Below is a small trained network, with its code and all its weights. Each question gives an input and a class and asks what happens when units are switched off, that is, made to give their printed mean instead of their output.

import numpy as np


def w(rows, s, z=0):
    codes = np.array(rows[::2]) - 128.0
    scale = np.full(codes.shape[1], s)
    scale[-1] = z or s
    return codes * scale


def f(y):
    return np.maximum(y, 0)


def log_softmax(a):
    a = a - a.max(-1, keepdims=True)
    return a - np.log(np.exp(a).sum(-1, keepdims=True))


def net(x, mask):
    res = np.array(x, float).reshape(1, 4) / 4 @ E
    y = f(res @ A[0][:, :-1].T + A[0][:, -1])
    res = res + np.where(mask, y, B[0][:, -1]) @ B[0][:, :-1]
    return log_softmax(res[-1] @ U[:, :-1].T + U[:, -1])


A, B = {}, {}
E = w([
[98,189,217,42,31,161],'x0',
[210,111,241,167,141,121],'x1',
[90,156,134,190,93,239],'x2',
[179,23,91,127,1,123],'x3',
],0.0097)
A[0] = w([
[136,107,124,220,149,190,141],'N0',
[158,143,164,1,113,52,118],'N1',
[133,90,142,15,156,57,142],'N2',
[123,93,84,103,50,126,77],'N3',
[76,149,103,67,109,142,89],'N4',
[53,194,109,112,159,100,77],'N5',
[85,155,177,117,192,131,4],'N6',
[110,87,117,141,65,122,45],'N7',
[166,87,116,238,181,63,82],'N8',
[71,133,59,54,108,133,50],'N9',
[170,120,112,147,27,147,147],'N10',
[72,176,192,60,162,137,107],'N11',
[69,195,143,179,188,108,165],'N12',
[193,137,214,214,137,94,102],'N13',
[130,65,110,97,60,127,129],'N14',
[64,150,156,28,63,142,7],'N15',
[165,102,98,64,189,18,104],'N16',
[58,79,50,154,163,121,87],'N17',
[25,148,11,60,101,132,61],'N18',
[123,191,149,93,172,135,31],'N19',
[167,81,237,146,138,139,23],'N20',
[104,164,113,188,206,118,132],'N21',
[186,116,104,128,63,112,53],'N22',
[101,155,146,159,77,199,88],'N23',
[161,68,88,178,81,123,64],'N24',
[57,146,154,195,93,218,220],'N25',
[91,181,243,22,34,139,67],'N26',
],0.01,0.0032)
B[0] = w([
[85,87,75,48,147,128,177],'N0',
[45,60,66,125,167,185,203],'N1',
[56,81,159,105,174,199,194],'N2',
[144,109,179,164,174,72,176],'N3',
[163,145,144,82,103,114,166],'N4',
[151,110,185,160,139,106,179],'N5',
[135,136,178,138,181,92,169],'N6',
[118,93,191,147,170,68,160],'N7',
[139,130,40,60,126,103,198],'N8',
[176,171,195,89,62,188,170],'N9',
[109,87,160,135,147,62,192],'N10',
[138,103,130,173,164,55,193],'N11',
[141,81,153,162,164,82,197],'N12',
[190,174,148,59,82,202,194],'N13',
[132,61,188,159,168,87,185],'N14',
[178,138,56,97,119,77,196],'N15',
[64,93,116,86,167,165,205],'N16',
[204,163,84,46,66,133,172],'N17',
[173,168,206,46,84,189,196],'N18',
[149,112,181,154,184,92,167],'N19',
[177,210,201,31,51,199,183],'N20',
[150,59,143,146,150,65,186],'N21',
[134,118,184,171,194,101,170],'N22',
[25,68,97,104,184,180,181],'N23',
[126,95,151,149,170,71,174],'N24',
[69,66,118,96,180,158,208],'N25',
[169,120,2,86,104,58,252],'N26',
],0.0084,0.015)
U = w([
[165,125,57,104,132,93,135],'0',
[130,111,214,158,158,76,106],'1',
[173,153,201,76,107,191,122],'2',
[8,103,120,101,158,180,90],'3',
[108,122,131,131,132,133,253],'4',
[116,149,157,157,123,131,111],'5',
[137,174,120,171,119,147,112],'6',
[119,182,119,152,112,150,110],'7',
],0.017,0.015)

Each question gives the input, the list of numbers given to net, and the class t.
The units are the neurons (one row each of A and B). Each row of codes is followed by its name. A weight is (code - 128) times the scale printed after its matrix; where a second scale follows, it is the last column's (A, B and U).
mask holds one flag per neuron, in row order. A switched-off neuron (its flag False) gives its mean, the last column of its row in B, instead of its output. The means were averaged over made-up inputs and are rounded, as every weight is.
A unit's drop is (log p(t) with every unit on - log p(t) with that unit switched off) / (log p(t) with every unit on - log p(t) with every unit switched off).
The circuit of an input: a set's keep is (log p(t) with only the set's units on - log p(t) with every unit switched off) / (log p(t) with every unit on - log p(t) with every unit switched off). Starting from the 12 units with the biggest drops (on a tie, the unit counted first), units are removed one at a time, each time the one whose removal leaves the highest keep (on an exact tie, the one counted first), for as long as the keep stays at least 0.8.
units of the circuit, in order: the units of the circuit, biggest drop first
unit that matters most: the unit with the biggest drop
top k neurons: the k neurons with the biggest drops, biggest first
drop of u: that unit's drop, to one decimal
input [6,-7,6,4], class 2: unit that matters most -> N18
input [-5,7,-6,0], class 2: top 3 neurons -> [N13, N26, N20]
input [-5,6,7,-6], class 3: top 2 neurons -> [N0, N25]
input [2,-4,-3,0], class 2: units of the circuit, in order -> [N18, N9]
input [7,1,-5,-7], class 0: top 3 neurons -> [N26, N15, N1]
input [-7,0,-8,-5], class 3: top 3 neurons -> [N16, N26, N2]
input [2,-8,-2,-6], class 2: top 2 neurons -> [N18, N9]
input [4,2,1,3], class 0: top 2 neurons -> [N26, N2]
input [8,1,7,0], class 0: top 2 neurons -> [N26, N15]
input [-5,5,1,6], class 1: top 2 neurons -> [N26, N24]
input [-3,5,6,-2], class 3: top 3 neurons -> [N0, N18, N25]
input [6,8,-6,-3], class 2: top 2 neurons -> [N20, N13]
input [8,0,-4,-1], class 0: drop of N26 -> 0.3
input [2,-6,6,-7], class 1: drop of N12 -> 0.1
input [-8,7,-3,-4], class 0: units of the circuit, in order -> [N8]
input [8,-8,0,-8], class 0: drop of N11 -> 0.4
